Each row has a name. Each piece below is followed by the name of the row it came from, unless a question asks for something else. Each question is about the rows just above it.

Columns, left to right: G Q P J L H M
(209): [  7.6   5.8 -19.1   1.5  -4.1  30.3 -42.9]
(18): [-31.8 -25.5 -14.3  12.3 -10.8  -2.9 -10.2]
(89): [-14.1   1.5 -42.9 -19.1  30.3   5.8  -4.1]
(79): [-25.5 -14.2 -10.2  -2.9 -31.8  12.3 -10.8]
(82): [  7.6 -19.1 -19.1   1.5  -4.1  30.3 -42.9]
Which row holds [  5.8 -19.1   1.5  -4.1  30.3 -42.9]?
(209)
Put [-31.8 -10.2  12.3  -2.9 -25.5 -10.8 -14.2] back in order: which row is it?
(79)
[  7.6   5.8 -19.1   1.5  -4.1  30.3 -42.9] is in which row?
(209)
Which row holds [  5.8 -19.1   1.5]?
(209)
Which row holds these entries in another order? [-31.8 -25.5 -14.2 -10.8 -10.2  -2.9  12.3]
(79)
Where do [  1.5 -42.9 -19.1  30.3   5.8  -4.1] appear?
(89)

Columns, left to right: W C B V A X R
(79): [ 38.3  18.2  10.2  -5.0  -2.2  22.0 -12.9]
(51): [ -1.1  38.9  47.4 -58.4   9.1 -11.6 -37.6]
(18): [ 46.6  30.4  29.4 -49.6  20.3   1.3 -11.3]
(35): [-46.7 -32.7 -36.2 -12.9 -42.5  31.2  -6.6]
(192): [ 38.3  18.2  10.2  -5.0  40.4 -21.1  15.9]
(180): [-37.6  -1.1  38.8   9.1 -11.6  47.4  26.9]
(82): [ 12.6  23.3  -4.1 -17.2  11.0 -68.2  32.0]
(89): [-37.6  -1.1  38.8   9.1 -11.6  47.4 -58.4]
(3): [ 16.2  22.7  34.0 -15.1  -0.1  21.5 -35.4]
(174): [ 51.0   9.8 -30.9 -25.9  20.2 -56.4  59.4]
(40): [-46.7 -32.7 -36.2  87.8 -42.5  31.2  -6.6]
Which row holds [-36.2 -12.9 -42.5]?
(35)
[ 20.3 -42.5  40.4 -11.6  11.0 -11.6  -0.1  20.2 -42.5] is in which column, read top down?
A
[-58.4  47.4 -37.6   9.1  -1.1 -11.6  38.8] is which row reordered?
(89)
Which column holds this, read top down? [-37.6 -11.3  -6.6  15.9  26.9  32.0 -58.4 -35.4  59.4  -6.6]
R
Where do [ 18.2  10.2  -5.0  -2.2  22.0 -12.9] appear?
(79)

Columns, left to right: Z N F Y
(51): [ 18.8  25.8  -4.4 -14.1]
(18): [-24.7  15.9 -27.3  25.6]
(79): [34.7 -1.3 60.0  3.7]
(209): [17.2 49.9 -9.7  6.4]
(40): [-2.8  4.3 60.0  3.7]
(82): [-39.6  53.5 -65.3 -66.5]
(89): [-19.6  26.6  -4.6  -4.7]
(35): [ 15.9  25.6 -27.3 -24.6]
(180): [-14.2  38.2 -22.3  37.1]
[34.7 -1.3 60.0  3.7] is in which row?
(79)
Which row holds these entries in another order? [ 25.6 -24.7  15.9 -27.3]
(18)

Columns, left to right: luru pona zot bugo femu peg goror Riza Lut
(40): [ 55.6 -13.9  14.5   2.8 -45.4 -28.1 -43.3 -49.0 -83.8]
(35): [ 44.0 -11.9  56.3  15.7 -34.9  17.1 -19.3 -27.7 -21.9]
(209): [ 55.6  56.2  14.5   2.8 -45.4 -28.1 -43.3 -49.0 -83.8]
(51): [ 57.0  26.6  16.2   8.0 -33.9 -12.3 -51.3 -39.5 -76.7]
(89): [ 44.0 -11.9  56.3  15.7 -34.9  17.1 -19.3 -27.7  24.3]
(180): [-31.0  19.1   5.6   0.5  10.6  -2.9  10.6   4.7   0.8]
(18): [-25.5 -25.5 -47.5 -24.4 -30.3 -84.1 -71.6 -81.3 -52.8]
(174): [-26.2 -12.3   2.4   6.8  -3.9  28.6  13.0   9.9  33.2]
(79): [-70.9 -44.9 -20.7 -56.3   6.5 -14.6   4.0  -5.3  11.7]
(3): [62.8  9.0 57.4 32.6 57.3 68.1 70.5 57.9 79.3]
(192): [ 27.0  -4.9  -1.0  36.3  35.9 -30.6  23.8  23.6  32.3]
[-5.3 57.9 23.6] is in which column, read top down?
Riza
Which column holds this, read top down? [14.5 16.2 56.3]
zot
Put [  2.4   6.8  -3.9  28.6  13.0   9.9  33.2 -26.2 -12.3] back in order: which row is it?
(174)

Columns, left to right: S K D E U
(174): [ 58.3 -25.0  -6.3  27.0  -1.9]
(209): [24.9 -0.7 36.4 25.0 20.3]
(40): [ 29.7 -47.7 -43.4  11.5  73.4]
(89): [-7.4 81.7 64.6 12.1 18.8]
(3): [64.6 -7.4 18.9 12.1 81.7]
(18): [-16.5 -11.3 -34.1  11.7  56.5]
(51): [ -5.6  45.9  29.4 -41.0  55.0]
Which column holds [18.8 81.7 56.5] top down?
U
[-7.4 12.1 18.9 64.6 81.7] is which row reordered?
(3)
Which column holds this, read top down? [-25.0  -0.7]
K
Which row holds these entries in another order? [ 56.5  11.7 -11.3 -34.1 -16.5]
(18)
which: [-34.1  11.7  56.5]
(18)
Which column holds this, read top down? [25.0 11.5 12.1 12.1 11.7]
E

Columns, left to right: Gafit Kezuk teve bag puvi
(89): [  9.6 -35.6 -37.1 -10.1 -67.3]
(209): [ -4.1  21.9 -35.7  24.4 -12.2]
(35): [-37.0 -67.3 -10.1 -35.6   9.6]
(51): [-4.1 21.9 24.4 34.8 23.6]
(192): [ -4.1  21.9 -35.7  -8.5   9.0]
which: [  9.6 -35.6]
(89)
Which column holds [-37.1 -35.7 -10.1  24.4] top down?
teve
[-67.3 -37.0 -35.6 -10.1   9.6] is which row reordered?
(35)
which: [-37.1 -10.1]
(89)

